In the rows, 128 means zero.
Each row is followed by its class number. Each block has new classes, again numbered from 0 up, in any order.
[142 141 155 144 121  50 114 122 158  61  92  85 118 182 103 165 102 115
 106 145 105 133 145  81 157 171 113 156 137 133 159 133 161]	1
[156 165 182 166 157 116 122  98  89  49 117 138 155 179 164 189 101 172
  93 126 118  69 156 128 117 141 157 132 133 140 158 117  83]	7
[126 160 163 187 140 109 130 103 101  66 132 117 154 179 156 170 137 164
 119 121 141  91 160 118 159 122 133 125 140 103 172 112  80]	4
[155 134 144 167 109  60  94 120 155  40  97  98 125 187 103 174  89 133
  92 143 106 131 147  90 150 174 123 156 143 127 122 118 164]	1
[154 128 130 150 115  72 116 141 139  81  99  95 143 171 124 175 103 122
 104 148  88 110 148 103 171 173 128 135 139 138 131 130 172]	7
[152 166 171 171 147 130 134  95  93  72 129 135 158 171 168 176 110 170
  89 124 123  71 156 122 121 150 156 129 128 130 166 118  92]	3
[140 141 163 164 112  59  97 117 149  58  93  96 132 192 110 171 102 121
 101 144 116 133 151  89 166 168 126 153 143 138 133 118 161]	0
[142 183 176 181 144 132 119  92  73  55 114 136 154 182 170 177 112 152
  93 123 120  79 156 125 113 162 149 133 134 152 147 112  91]	0
[132 162 158 153 158 128 147  98 100  87 138 123 154 188 168 153 120 160
 106 109 134  85 153 123 145 133 137 131 118 112 183 133 106]	5
[168 113 142 143 123  72 150 141 162  93 109  86 140 183 136 162  83 129
  91 124  88 117 141 105 186 172 120 152 128 113 158 137 179]	4
[154 135 153 149 130  50  91 126 151  51  96  93 130 188 105 168  90 126
 101 147 117 124 147  89 160 168 135 151 144 136 128 122 169]	7
[164 115 144 143 125  72 138 149 160  83 111  88 140 182 132 164  91 116
  91 131  85 118 142 102 169 168 132 149 139 124 165 139 168]	7
[154 118 161 138 133  61 137 134 162  94  96  83 138 179 124 166  91 121
  99 132  92 129 143  94 186 177 116 154 133 119 170 136 171]	4
[150 115 154 146 119  72 142 133 163  99 103  86 138 179 131 166  93 128
 101 139  86 132 142  94 165 178 124 151 140 110 167 138 168]	3
[140 155 154 149 158 122 145 104 117  85 149 130 156 197 159 142 116 168
  88  99 137  77 142 128 141 116 155 134 118  91 176 136 100]	7
[166 172 189 172 154 116 128  93  91  65 119 134 157 180 164 184 106 162
  79 120 126  77 144 111 121 145 148 137 133 138 171 114  81]	4
[137 160 159 144 163 128 154 107 107  91 148 119 157 187 165 138 112 152
  99 105 127  85 144 127 139 122 157 128 119 106 188 134  98]	7
[157 143 154 152 112  57 105 126 148  80  98 104 137 179 114 185  99 126
 105 134  85 126 146 102 164 178 127 147 140 117 137 119 169]	5
[165 139 148 152 109  62 111 124 151  81  94 100 137 173 122 176 100 129
  91 138  94 123 148  94 159 173 139 149 144 122 138 123 167]	6
[148 125 144 158 122  85 116 128 133 100 101  99 139 169 127 162 104  97
 100 140  88 132 143 103 148 191 117 146 141 155 129 123 172]	0
[142 146 141 151 112  73 110 137 134  88  98 101 138 177 119 179 118 110
 118 141  97 129 160 100 169 188 117 132 135 160 150 121 172]	5
[159 143 160 162 153 123 156  97 111  86 138 120 151 186 173 148 103 166
  81 107 126  67 139 120 144 121 139 141 119  80 164 136 106]	4
[148 113 159 141 122  64 138 144 163  94  94  82 141 169 134 177  85 118
  86 135  83 122 137  97 188 169 122 156 138 120 156 138 189]	2
[131 168 162 159 146 128 142 105 114  76 138 125 145 186 158 153 114 153
  91 105 136  90 140 120 128 129 147 138 118 105 183 129  93]	1
[157 128 146 153 111  61 109 132 152  73  96  88 135 158 111 180  92 119
  92 148  81 121 140  99 167 178 126 150 140 106 133 127 172]	1
[153 182 179 171 142 129 128  97  83  59 128 135 152 180 170 178 101 155
  86 118 133  80 150 120 105 147 160 136 136 135 157 113  84]	6
[155 141 163 160 123  51  94 120 156  53  90  93 125 197 104 174 102 128
  97 142 115 131 147  83 168 178 121 150 143 138 144 119 161]	4
[149 136 163 147 118  61 112 126 149  85  94  97 138 179 116 185  95 122
 108 139  89 130 144  96 165 179 122 148 138 124 146 123 169]	5
[155 143 153 145 123  60 100 128 152  59  93  99 130 193 109 163  91 126
  96 141 112 128 141  86 151 167 139 150 140 141 134 123 167]	7
[143 173 170 177 137 125 120  99  84  51 121 140 150 173 161 190 114 156
  89 128 121  76 155 122 116 152 142 128 132 142 151 108  80]	1
[137 164 179 158 155 128 151 101 103  87 138 114 155 174 167 149 108 145
  88 113 130  80 139 121 140 127 147 145 126  99 172 134  98]	0
[146 149 152 149 117  58 100 121 158  51  95  93 123 214 115 163  95 135
 105 137 113 127 137  84 161 167 120 147 136 136 142 126 170]	2
[153 135 158 149 116  60 117 127 151  89  89  93 137 172 134 181  91 118
  92 137  68 124 125  96 165 181 119 151 145 118 134 127 172]	2
[128 163 157 156 153 123 144 102 115  82 132 122 145 188 158 153 117 160
 103 105 121  81 152 128 137 136 142 135 114  97 187 132 105]	1
[155 120 152 146 118  62 117 132 144  95  97  88 139 158 126 182  95 114
  93 143  76 124 132 106 166 182 116 144 141 124 135 133 180]	2
[147 145 163 150 117  52  98 116 150  44  91  94 124 198 116 173  93 130
  92 143 109 124 137  87 162 169 127 150 142 132 137 124 170]	2
[160 125 157 142 122  69 133 137 158  87 106  90 137 186 134 169  82 117
  99 129  98 133 143  97 159 179 125 158 142 117 163 133 161]	6
[159 124 154 152 113  60 110 127 145  73 100  91 139 172 125 184  86 127
  87 143  77 117 131 108 170 179 120 146 143 102 127 134 177]	2
[145 172 159 174 145 137 128  99  78  57 135 136 149 177 174 178 108 156
 102 129 135  87 156 125 114 154 139 126 141 166 143 108  79]	6
[155 110 152 155 118  72 145 148 164  96 110  74 136 162 132 171  95 120
 100 140  92 125 152  99 174 173 128 153 141 116 170 137 175]	3
[111 159 145 179 139 119 127 116  95  66 137 126 158 186 158 171 141 160
 126 124 142  87 171 128 157 123 142 113 136 133 170 114  86]	7
[132 157 151 190 133 119 135  99 104  73 156 120 164 163 159 168 126 171
 107 124 145  93 153 121 151 113 153 126 142 103 166 109  81]	3
[167 101 151 141 123  68 147 137 165  95 103  83 139 183 135 163  82 125
  92 126  93 128 136  98 179 169 125 151 126 115 165 132 178]	4
[157 164 180 177 141 123 129 100  96  67 123 129 159 165 165 185 106 162
  88 129 119  72 154 114 120 148 161 132 135 127 169 114  90]	3
[141 139 131 155 114  71 110 128 133  94 109  99 141 169 125 177 109 112
 108 142  98 136 148 109 167 189 122 137 145 149 131 120 167]	6
[158 145 158 162 128  53 102 126 155  49  97  89 123 198 106 170  95 128
 103 141 113 123 148  85 165 173 120 152 143 143 144 119 164]	4
[119 151 145 185 130 112 136 100  97  57 137 124 148 174 162 171 125 162
 115 119 129  83 161 130 145 120 133 130 135  88 156 115  89]	1
[144 140 145 157 110  81 116 132 136 100  98  93 143 168 127 168 115 104
 100 145  94 135 141  97 166 182 123 141 141 154 139 124 166]	0
[134 173 161 176 144 141 133  96  69  70 123 132 157 184 174 170 123 145
 109 133 122  87 162 121 124 161 126 122 135 175 151 113  85]	0
[150 177 179 169 157 124 122 104  85  66 124 134 159 178 166 181 109 151
  90 122 118  83 150 122 116 147 157 130 138 150 166 115  81]	7
[127 166 176 152 159 114 152 107 113  87 133 127 150 191 170 165 114 161
  97 100 117  75 134 127 141 131 142 139 127  99 183 127 102]	2
[139 144 151 150 119  60  96 120 148  56  92  96 128 210 112 162  99 132
 110 141 110 136 149  86 161 177 117 142 141 140 135 119 173]	2
[159 139 155 152 110  59 108 125 152  80  93  93 138 173 120 183  90 133
 101 140  92 131 141  98 160 181 131 154 146 110 133 126 163]	6
[152 120 145 138 116  74 140 142 161  84 106  94 132 197 132 157  89 120
  85 127  96 123 136 100 164 158 136 150 132 120 157 142 174]	7
[144 121 149 145 120  72 131 145 152  89  96  86 144 175 132 176 100 123
 101 135  88 130 149 101 183 183 115 144 139 143 157 131 179]	2
[140 151 164 142 121  53 102 122 156  56  91  95 120 208 112 166  97 128
  97 140 115 125 133  81 160 168 122 152 139 132 142 128 172]	2
[149 112 149 138 116  73 141 135 158  93 103  97 139 188 134 168  86 123
  99 124  99 129 148 100 175 167 123 153 126 122 156 132 183]	5
[152 149 163 147 124  56 105 119 155  52 108  91 116 207 112 165  79 120
  99 136 124 130 144  89 144 179 124 160 141 134 136 126 162]	6
[136 152 159 148 121  61  99 113 156  61  98  99 125 214 106 149  99 128
 104 131 128 139 145  90 160 167 129 158 134 127 140 126 167]	0
[146 143 156 146 124  54 101 114 156  58 101 100 127 215 103 165  97 141
 114 131 120 135 154  91 160 166 128 148 132 128 148 118 173]	5
[124 165 165 160 163 123 145 109 102  89 139 125 155 180 163 168 126 147
 118 107 121  84 156 126 146 149 127 131 128 126 184 119  95]	5
[156 133 161 150 114  63 116 127 151  99  94  95 141 162 121 177 101 129
  87 144  91 127 144  95 165 183 144 149 142 111 140 121 172]	3
[151 136 144 154 113  68 108 132 140  94 101 105 143 173 120 182 109 120
 102 138  90 124 155 104 172 181 118 142 140 124 136 126 173]	5
[145 187 176 168 151 130 122 100  79  59 134 141 159 184 160 177 114 154
  86 126 130  88 145 118 110 142 156 124 139 165 158 110  69]	7

Next block: new classes, numbered from 0 again.
[121 145 131 125 137 127 117 126 120 146 157 107 143 116 118 127 138 116
 132 106 134 112 117 140 181 127 114 134 128 155 108 136 126]	12
[111 129 123 123 124 122 142 149 150 142  99  75 152 135 134 114  87 123
 152 119  84  80 150  89  90 111 166 110  97  98 118 119 125]	11
[146 144 129 124 152 110 117 119 127 120 164 141 176 133 132 118 165 141
 130 116 147 107 128 131 129 142  86 150 136 134 145 159 127]	2
[134 115 136 128 109 134 139 131 135 127 118 135 145 156 142 142 114 135
 100 134 122 163 141 124  93 137 126 147  86 143 149 119 109]	1
[104 139 129 127 142 111 144 130 141 128 116  80 165  90 133 102 114 114
 153 120  93  86 141  81 136 115 151 109 130 106 101 109 131]	9
[122 146 105 109 136 130 109 142 127 138 107 110 128 144 141 120 100 120
 142 123 126 105 123 121 108 121 145 120 106 104 143 126 108]	7
[133 138 109 129 178 118  96 110 113 135 120 106 130 132 147  96 140 125
 126 109 163 125 120 132 123 124 130 133 145 112 128 137 109]	8
[115 129 139 134 152 113 132 120 140 131 118  90 164 101 135  92 124 120
 140 117 111 102 143  94 137 114 143 115 135 115 103 124 136]	0
[127 119 146 143 132 119 145 114 125 123 124 142 142 112 141 138 145 134
 108 128 136 174 128 118 146 139 113 142 118 143 132 109 117]	1
[109 127 150 127 106 156 122 132 140 156 127 145 114 145 119 155 131 119
 116 120 118 132 119 155 179 126 132 123 126 132 116 125 157]	8
[119 140 126 129 150 119 126 132 145 141 111  70 162 122 135  96 101 116
 150 115  91  85 144  85 101 114 161 113 109 118 120 125 118]	10
[112 138 120 120 124 143 115 138 135 155 128 109 121 157 125 141 107 112
 122 109 109 108 125 145 134 118 135 131 101 144 124 128 130]	4
[135 126 117 123 116 111 137 140 113 143 116 123 184 122 145 111 129 150
 139 117 130 131 122 132 107 134 105 151 130 142 126 133 142]	7
[126 146 120 131 175  93 121 124 128 126 135  54 175 110 138  84 121 122
 158 100 110  74 146  69 121 119 137 127 120 138  99 130 107]	3
[126 148 130 118 110 122 134 147 140 125 145 130 148 132 127 150 133 129
 130 129 123  88 131 129 135 132 114 136 116 118 150 132 130]	9
[ 99 143 121 108 109 133 130 124 128 116 129  93 136 133 111 137 123 123
 116 148 107 127 133 106 150 125 129 134 111 112 135 136 118]	9
[129 143 128 116 140 122 103 132 121 140 112 121 140 130 136 109 112 123
 132 123 142 115 127 117 125 132 123 130 126 112 135 136 105]	1
[116 151 133 105 120 124 121 120 126 117 155  91 150 127  95 126 128 126
 116 143 113 121 140  96 151 132 119 133 109 139 132 162 107]	12
[147 111 145 133 138 136 130 114 120 130 135 154 138 146 132 130 159 140
 112 129 141 179 130 130 124 142 102 148 114 150 138 128 125]	5
[108 127 130 131 108 152 126 135 131 154 121 122 119 134 129 142 116 116
 124 112 117 128 116 153 166 121 132 132 119 135 124 117 133]	10
[134 149 116 127 140 105 132 134 134 117 157 107 165 108 145 136 153 131
 142 113 151  82 128 118 150 135  95 143 127 127 137 140 121]	5
[117 124 124 130 143 117 131 124 153 143  99  85 159 115 139  99 106 114
 141 117  98  93 147  97 103 114 157 108 114 112 118 120 130]	0
[126 128 121 126 112 132 137 143 151 124 134 149 156 149 148 142 137 136
 121 127 133 106 127 147  97 134 107 141 114 106 161 135 133]	2
[130 130 103 141 123  80 162 141  98 132 118  89 212  77 161  95 127 141
 163  98 149 112 122 119 118 137  98 151 151 128 112 123 128]	11
[134 112 137 136 110 123 131 135 126 147  95 150 155 130 142 120 136 142
 112 138 136 152 125 148 106 128 104 136 141 125 135 136 154]	0
[135 155 112 113 154 110 104 130 105 134 131 100 145 113 127  99 117 120
 149 110 143  94 132 111 135 128 128 129 129 127 127 136  93]	9
[125 134 169 117 146 127 114 120 130 142 133 116 157 120 109  90 131 123
 138 127 101 113 145  93 140 122 137 113 133 129 109 144 145]	0
[139 128 155 124 139 148  96 123 122 141 117 170 111 154 124 111 135 121
 111 141 144 151 128 145 130 128 124 120 141 106 138 147 131]	0
[ 99 117 140 137 119 135 157 137 156 130  90 118 138 116 137 115 103 121
 128 134  95 121 139 109 117 113 165 109 121  80 115  98 136]	9
[122 131 117 138 106 129 144 143 155 127 130 133 154 141 145 151 137 133
 122 123 139 103 128 153 111 137 120 139 116 108 158 131 140]	8
[113 159 120 117 132 131 111 151 124 144 114 113 125 130 133 123  93 115
 139 119 130  90 130 113 138 119 135 116 115 105 136 132 104]	4
[ 85 149 119 107  75 126 153 145 138 110 118  83 133 103 106 160  95 116
 126 151  91 100 138  93 162 123 140 118 103 116 136 120 117]	9
[120 131 131  98 107 152 112 127 144 133 116 125 126 193 102 142 108 136
  95 155  99 135 145 119  90 128 136 135  84 118 165 165 115]	2
[130 127 142 123 147 119 131 129 133 139 124  91 163 133 127  90 117 131
 149 114  98  94 149  89 100 120 150 123 121 112 112 135 128]	11
[131 102 140 137 114 141 142 123 141 136 102 154 134 162 145 141 123 138
  95 137 124 186 134 135  90 137 127 146  92 128 150 111 120]	1
[122 116 136 129 102 131 138 144 123 148 109 148 150 133 134 121 126 139
 118 134 123 152 129 146  88 134 110 140 140 120 131 133 154]	6
[128 125 135 140 111 128 153 129 125 119 125 134 144 125 133 148 126 130
 117 132 122 157 134 116 138 137 123 140  98 142 139 102 114]	9
[109 136 113 104 105 143 129 125 133 116 121 103 133 152 114 139 114 135
 108 152 106 138 126 117 120 124 141 132 101 114 150 142 124]	7
[123 132 107 128 131 134 111 143 136 134  99 120 121 157 145 117 101 119
 134 125 136 112 126 131  96 125 133 124 111  94 140 128 105]	3
[108 130 129 106 108 153 120 117 138 126 127 111 131 165 111 135 127 132
  92 149 111 145 139 126 112 127 138 132 108 116 154 158 125]	8
[129 129 141 121 110 142 121 143 128 155 131 125 127 162 118 144 115 127
 129 113 114 114 128 143 149 126 130 135 108 137 119 133 135]	11
[137 125 103 125 129  93 134 140 111 141 108  94 188 103 155 105 130 143
 147 112 145 112 127 115 104 134  88 152 138 143 118 131 130]	5
[133 135 125 141 140 119 149 113 107 111 152 128 161 103 135 134 147 137
 137 115 142 161 118 113 175 141 112 147 115 159 128 108 120]	7
[141 106 134 139 119 140 138 125 141 124 117 156 121 187 135 144 119 134
  95 135 121 178 141 142  72 137 130 148  86 133 154 128 110]	3
[ 96 125 143 125 100 153 136 138 145 153 116 147 115 135 121 161 116 118
 122 119 108 129 117 147 186 122 129 120 114 126 120 112 146]	2
[117 139 124 128 172 108 124 115 131 135 118  76 155 106 125  90 127 118
 155 115 101  91 144  83 126 115 149 120 135 118  98 121 127]	9
[125 107 103 132 101 119 146 146 133 146  81 131 168 134 155 128 111 147
 125 127 127 133 126 138  76 129 106 145 124 124 140 120 140]	2
[141 127 157 130 104 140 137 144 142 130 144 180 139 162 127 151 153 146
 117 140 131 123 126 154 117 139 103 140 129  95 160 149 153]	11
[120 139 126 108 106 132 128 125 127 121 132  97 137 150 104 142 121 138
 115 144 109 122 138 106 138 130 124 136 104 118 147 155 114]	11
[115 144 117 124 163 106 130 119 132 132 127  61 173 100 135  88 117 112
 156 107 100  77 144  82 123 115 154 119 124 118 102 121 117]	9
[119 119 143 135 110 131 130 149 121 157  94 145 143 140 133 124 122 142
 123 131 121 137 124 137 111 128 104 144 134 125 126 127 155]	4
[121 146 126 142 130 115 139 139 137 117 151 131 150 107 141 144 158 133
 127 124 144 104 125 134 143 136 100 137 139 112 143 130 136]	6
[133 143  90 135 146  88 138 132 137 113 155  85 190 105 159 115 151 132
 139 107 154  82 131 125 102 134  95 153 124 125 141 138 107]	12
[135 140 101 116 158 121  94 124 118 140 109  95 141 138 145 100 105 124
 127 116 148 110 125 123  97 124 131 134 120 120 140 136  96]	1
[132 127 139 107 126 155 100 132 130 158 135 133 112 175 111 139 133 128
 110 122 125 132 129 152 143 124 119 138 113 149 127 150 134]	5
[134 130 115 126 115  94 136 145 117 144 101  98 198 109 151 108 106 143
 135 116 134 116 130 114  93 137 102 150 122 145 126 129 124]	1
[112 144 121 102 124 131 123 116 123 117 134  99 138 136 107 132 129 138
 116 146 109 136 128 103 147 125 129 134 113 127 141 148 123]	7
[108 138 148 142 145 124 139 127 134 136 121  98 160  92 131 101 121 116
 157 116 102 102 132  88 158 120 144 116 140 111 103 113 139]	10
[143 127 164 136 115 124 135 123 119 125 138 159 148 123 123 139 146 131
 112 136 134 170 132 119 161 145 104 132 112 158 138 127 127]	0
[110 147 141 127  89 130 150 162 149 127 132 149 162 134 137 158 113 121
 138 128 120  93 131 124 140 139 112 128 104 104 152 124 132]	2
[104 138 151 130 118 145 128 128 126 144 154 132 123 111 115 145 138 111
 130 116 125 122 116 137 216 125 116 128 136 138 100 121 141]	12
[148 145 124 109 127 124 118 137 141 125 155 136 161 161 128 134 135 140
 124 126 123 100 127 142  92 135 118 142 105 133 160 156 135]	7
[141 147 100 119 150 121  91 136 120 140 107  93 132 146 137 104 100 123
 139 119 138  98 132 117  92 123 135 131 111 121 147 142  88]	10
[131 149 133 119 120 125 135 139 137 124 157 147 157 131 132 147 145 140
 132 125 130 102 122 136 150 133 110 140 126 120 146 142 143]	7
[128 145 138 109 134 128 119 114 110 118 154 102 145 146 100 126 150 149
 113 143 123 136 136 101 158 128 112 143 127 126 139 168 118]	11
[105 140 120 110 111 134 128 120 134 120 130  90 148 137 116 132 125 132
 109 142 115 132 139 107 131 128 133 129 108 122 144 152 117]	8
[107 125 112 123 133 133 141 138 156 141  96  87 152 131 143 110  95 124
 144 120  87  94 139 105  85 108 174 110 102 102 123 112 135]	7
[127 112 130 137  98 123 139 143 127 142  95 139 165 119 150 123 124 138
 119 134 133 137 126 140 110 128 102 136 138 124 131 123 153]	0
[133 145 109 113 133 119  97 136 128 138 106 100 141 136 143 111  96 113
 131 122 137  90 137 119 106 123 130 121 108 113 145 141  97]	0
[118 147 125 115 123 129 124 114 118 113 145  91 152 124 109 121 128 134
 118 140 118 133 131 102 150 129 123 139 119 131 143 156 111]	10
[124 119 118 159 139 113 159 113 125 118 134 122 159  97 153 130 151 129
 126 115 153 165 121 122 150 140 107 146 113 136 129 100 106]	12
[135 138 106 128 121 103 139 145 150 117 148 106 175 130 147 131 132 129
 127 119 137  84 132 132  85 137 105 146 106 120 155 138 114]	12
[ 95 156 102 108 113 105 144 128 124 108 133  59 149  98 110 137 115 120
 136 134 109  98 141  87 167 125 131 133 116 127 125 133 102]	9
[123  98 132 154  91 144 166 138 140 122  99 156 121 148 146 160 125 138
 106 139 126 179 127 145 107 135 128 135  95 112 152  97 125]	11
[109 126 131 123 110 157 124 134 134 151 124 136 115 151 120 151 122 125
 123 119 114 131 113 157 173 122 135 134 117 135 118 118 150]	7
[125 117 152 146 105 142 153 134 129 121 132 163 133 143 137 155 133 133
 114 132 126 175 127 123 148 141 111 139  99 137 140 106 122]	3
[132 146 100 124 157 125  96 131 120 140 111 104 126 140 148 105 112 119
 131 116 143  97 124 126  98 119 133 127 119 110 141 136  99]	4
[121 150 110 104 128 119 121 116 128 115 152  73 160 134 112 122 126 128
 107 138 121 116 139 103 123 127 122 138 105 135 145 165  96]	12
